Below is a small trained network, with its code and all its weights. Each question gives an input and a class and asks what happens when units are switched off, that is, made to give their printed mean instead of their output.

import numpy as np


def w(rows, s, z=0):
    codes = np.array(rows[::2]) - 128.0
    scale = np.full(codes.shape[1], s)
    scale[-1] = z or s
    return codes * scale


def f(y):
    return np.maximum(y, 0)


def log_softmax(a):
    a = a - a.max(-1, keepdims=True)
    return a - np.log(np.exp(a).sum(-1, keepdims=True))


def net(x, mask):
    res = np.array(x, float).reshape(1, 3) / 4 @ E
    y = f(res @ A[0][:, :-1].T + A[0][:, -1])
    res = res + np.where(mask, y, B[0][:, -1]) @ B[0][:, :-1]
    return log_softmax(res[-1] @ U[:, :-1].T + U[:, -1])


A, B = {}, {}
E = w([
[138,118,119,21,152,27,114,175,60,148,102],'x0',
[99,45,88,199,185,179,147,99,2,140,61],'x1',
[119,237,132,159,115,110,135,27,84,131,199],'x2',
],0.0045)
A[0] = w([
[131,109,129,163,125,148,128,124,141,125,123,150],'N0',
[128,129,126,130,129,126,128,127,125,131,130,128],'N1',
[135,136,126,162,132,143,123,98,76,125,126,202],'N2',
[118,183,128,86,110,115,130,133,220,132,164,133],'N3',
[131,74,131,131,125,139,129,146,90,123,111,251],'N4',
[137,156,132,85,132,107,124,133,133,121,136,139],'N5',
[136,107,119,142,133,136,114,119,104,135,123,110],'N6',
[121,96,128,44,127,93,133,182,109,125,105,160],'N7',
[127,193,129,168,129,126,125,58,57,131,157,169],'N8',
[123,44,129,122,129,128,126,150,42,132,102,191],'N9',
[125,172,130,125,116,133,132,134,252,130,150,218],'N10',
[128,146,130,112,132,130,126,131,172,125,135,165],'N11',
[133,164,132,97,127,124,131,131,172,113,146,148],'N12',
[127,109,128,73,127,106,131,162,120,128,119,173],'N13',
[127,74,126,246,124,193,127,116,180,130,116,172],'N14',
[117,188,131,161,125,125,132,68,70,123,155,164],'N15',
[133,173,135,60,124,89,126,141,124,123,140,178],'N16',
],0.014,0.0025)
B[0] = w([
[114,118,136,131,127,143,147,113,135,97,136,165],'N0',
[134,126,130,129,126,132,132,124,129,129,133,131],'N1',
[73,152,132,190,100,138,98,70,148,158,75,191],'N2',
[180,251,134,113,157,72,150,201,175,125,117,240],'N3',
[39,62,106,173,130,179,55,164,148,133,87,203],'N4',
[86,118,92,110,109,95,141,145,138,169,135,173],'N5',
[155,157,114,114,143,102,202,150,140,128,136,156],'N6',
[215,87,110,117,183,141,74,136,74,152,132,216],'N7',
[139,178,109,159,85,144,145,42,42,176,119,219],'N8',
[165,93,111,162,208,162,177,196,116,145,46,231],'N9',
[172,139,181,82,100,104,5,98,174,98,159,255],'N10',
[127,146,148,150,121,113,62,126,165,131,133,177],'N11',
[132,188,142,151,120,110,89,164,170,144,96,193],'N12',
[161,105,115,148,155,138,55,130,107,151,120,188],'N13',
[76,105,167,128,127,189,184,83,137,24,159,246],'N14',
[149,175,109,137,91,143,149,56,43,162,115,208],'N15',
[36,90,94,145,73,100,71,147,160,214,104,203],'N16',
],0.022,0.0078)
U = w([
[200,165,195,82,129,130,106,111,167,42,206,92],'0',
[164,173,116,66,98,19,87,208,178,190,156,127],'1',
[115,177,101,165,65,142,179,9,41,168,123,193],'2',
[63,52,159,96,85,162,146,82,145,76,238,134],'3',
[34,96,121,166,164,168,252,165,151,91,86,147],'4',
[150,152,113,97,140,83,253,170,130,119,152,1],'5',
[139,138,116,81,138,89,229,167,123,126,178,19],'6',
[185,46,70,132,211,152,109,205,76,170,90,161],'7',
],0.0052,0.0016)

Each question gives the input, the list of numbers given to net, and the class t.
The units are the neurons (one row each of A and B). Each row of codes is followed by its name. A weight is (code - 128) times the scale printed after its matrix; where a second scale follows, it is the last column's (A, B and U).
mask holds one flag per neuron, in row order. A switched-off neuron (its flag False) gives its mean, the last column of its row in B, instead of its output. The means were averaged over made-up inputs and are rounded, as every weight is.
A unit's drop is (log p(t) with every unit on - log p(t) with that unit switched off) / (log p(t) with every unit on - log p(t) with every unit switched off).
The circuit of an input: a set's keep is (log p(t) with only the set's units on - log p(t) with every unit switched off) / (log p(t) with every unit on - log p(t) with every unit switched off). Starting from the 12 units with the biggest drops (on a tie, the unit counted first), units are removed one at a time, each time the one whose removal leaves the highest keep (on an exact tie, the one counted first), for as long as the keep stays at least 0.8.
circuit, biggest first: the units of the circuit, biggest drop first
unit that matters most: the unit with the biggest drop
k most important neurons: the k neurons with the biggest drops, biggest first
drop when u is switched off: that unit's drop, to one decimal
input [-3,1,-7], class 4: circuit, biggest first => N14, N10
input [-6,0,-2], class 3: circuit, biggest first => N3, N14
input [8,-3,-2], class 7: circuit, biggest first => N7
input [-7,4,-1], class 4: circuit, biggest first => N10, N14
input [-8,3,-2], class 3: 3 most important neurons => N9, N14, N3
input [8,-5,-7], class 7: 2 most important neurons => N7, N13
input [-2,-4,-6], class 0: 3 most important neurons => N16, N10, N9
input [-7,-1,-1], class 0: circuit, biggest first => N16, N10
input [-6,-7,-5], class 0: 2 most important neurons => N10, N14
input [-5,2,-1], class 3: 2 most important neurons => N9, N3
input [-7,-1,-6], class 3: 2 most important neurons => N14, N3
input [-1,-1,-4], class 0: 2 most important neurons => N9, N16
input [-6,-8,3], class 1: 2 most important neurons => N3, N12
input [-2,-1,-1], class 0: unit that matters most => N16
input [-4,-4,2], class 0: 2 most important neurons => N10, N16
input [-6,6,0], class 4: 2 most important neurons => N14, N10
input [-1,3,-3], class 4: drop when N7 is switched off => 0.1
input [-8,-3,3], class 0: drop when N10 is switched off => 0.5
input [-7,-6,5], class 0: drop when N10 is switched off => 0.7
input [-5,-7,-6], class 0: drop when N10 is switched off => 0.7
input [0,-2,0], class 1: unit that matters most => N14
